Below is a small trained network, with its code and all its weights. Each question gives an input and a class and asks what happens when units are switched off, that is, made to give their printed mean instead of their output.

import numpy as np


def w(rows, s, z=0):
    codes = np.array(rows[::2]) - 128.0
    scale = np.full(codes.shape[1], s)
    scale[-1] = z or s
    return codes * scale


def f(y):
    return y / 2 * (1 + np.tanh(0.7978845608 * (y + 0.044715 * y**3)))


def log_softmax(a):
    a = a - a.max(-1, keepdims=True)
    return a - np.log(np.exp(a).sum(-1, keepdims=True))


def net(x, mask):
    res = np.array(x, float).reshape(1, 6) / 4 @ E
    y = f(res @ A[0][:, :-1].T + A[0][:, -1])
    res = res + np.where(mask, y, B[0][:, -1]) @ B[0][:, :-1]
    return log_softmax(res[-1] @ U[:, :-1].T + U[:, -1])


A, B = {}, {}
E = w([
[217,8,38,76,148,149,118],'x0',
[162,126,159,93,114,101,138],'x1',
[170,202,72,105,21,154,82],'x2',
[234,125,153,218,96,121,179],'x3',
[130,118,130,133,117,109,106],'x4',
[129,137,126,120,132,135,149],'x5',
],0.013)
A[0] = w([
[84,140,78,6,109,147,88,202],'n1',
[187,69,90,138,101,170,114,137],'n2',
[89,100,199,183,191,64,159,234],'n3',
[128,153,150,99,131,111,102,68],'n4',
[111,48,129,82,150,156,121,254],'n5',
[148,144,88,132,57,146,143,91],'n6',
[142,62,142,144,189,117,160,139],'n7',
[64,94,92,52,171,88,137,166],'n8',
[10,167,161,57,126,105,103,241],'n9',
[115,213,193,165,80,141,126,147],'n10',
],0.014,0.0046)
B[0] = w([
[86,56,71,99,49,143,72,232],'n1',
[119,190,95,67,172,75,180,199],'n2',
[45,175,185,86,151,145,240,237],'n3',
[133,126,113,133,114,150,122,141],'n4',
[120,97,149,95,184,127,52,203],'n5',
[103,179,169,120,127,81,76,177],'n6',
[197,104,120,185,206,145,137,192],'n7',
[89,101,202,130,177,128,37,211],'n8',
[209,252,129,75,125,227,95,251],'n9',
[146,114,166,242,85,76,65,232],'n10',
],0.017,0.021)
U = w([
[131,254,134,38,164,109,132,249],'0',
[137,154,106,164,34,177,98,10],'1',
[82,121,183,218,94,131,248,233],'2',
[140,121,163,215,109,60,104,138],'3',
[124,35,158,155,190,158,73,143],'4',
[91,59,38,87,91,110,95,2],'5',
[184,87,112,157,223,87,198,52],'6',
],0.0096,0.0028)

Each question gives the input, the list of numbers given to net, and the class t.
The units are the neurons (one row each of A and B). Each row of codes is followed by its name. A weight is (code - 128) times the scale printed after its matrix; where a second scale follows, it is the last column's (A, B and U).
mask holds one flag per neuron, in row order. A switched-off neuron (its flag False) gives its mean, the last column of its row in B, instead of its output. The means were averaged over made-up inputs and are rounded, as every weight is.
A unit's drop is (log p(t) with every unit on - log p(t) with that unit switched off) / (log p(t) with every unit on - log p(t) with every unit switched off).
The circuit of an input: a set's keep is (log p(t) with only the set's units on - log p(t) with every unit switched off) / (log p(t) with every unit on - log p(t) with every unit switched off). Starting from all 10 units, units are removed one at a time, each time the one whose removal leaves the highest keep (on an exact tie, the one counted first), for as long as the keep stays at least 0.8.
circuit, biggest first: the units of the circuit, biggest drop first
unit that matters most: the unit with the biggest drop
top k neurons: the k neurons with the biggest drops, biggest first
drop when u is switched off: that unit's drop, to one decimal
input [4,7,6,-4,4,-3], class 5: circuit, biggest first : n1
input [-8,0,7,0,7,2], class 1: circuit, biggest first : n9, n10
input [1,3,5,0,5,-5], class 5: top 2 neurons : n9, n3
input [-7,3,2,-1,-6,8], class 1: circuit, biggest first : n10, n9
input [-8,-4,1,-4,7,-3], class 1: top 2 neurons : n10, n2
input [7,-7,1,-1,6,-6], class 5: top 3 neurons : n9, n2, n3
input [0,-3,5,8,-6,7], class 3: top 2 neurons : n9, n3
input [1,0,-4,-6,2,6], class 4: top 2 neurons : n8, n2
input [1,6,-7,5,7,5], class 6: top 2 neurons : n7, n10
input [-8,0,-1,1,1,-4], class 2: top 2 neurons : n10, n3
input [1,2,-5,-4,-6,-8], class 4: top 2 neurons : n8, n2
input [1,-6,-2,4,5,-7], class 6: top 2 neurons : n9, n10
input [1,-8,-5,-8,-6,7], class 4: top 3 neurons : n8, n1, n2
input [1,-4,-5,8,-5,3], class 6: unit that matters most : n7
input [-2,2,1,5,6,-3], class 3: top 2 neurons : n3, n9
input [1,2,-2,1,3,-3], class 6: top 2 neurons : n9, n1
input [-5,3,5,0,5,0], class 1: top 2 neurons : n9, n8
input [1,2,7,-2,4,6], class 5: top 2 neurons : n1, n9
input [-3,-5,-8,8,6,-7], class 2: drop when n3 is switched off : 0.2
input [3,-1,-7,8,-8,2], class 6: circuit, biggest first : n7
input [-3,-1,7,-7,6,5], class 1: drop when n1 is switched off : 0.1
input [-1,-7,7,-3,-4,7], class 1: drop when n3 is switched off : 0.0
input [-6,7,2,2,-6,-8], class 3: drop when n10 is switched off : 0.8
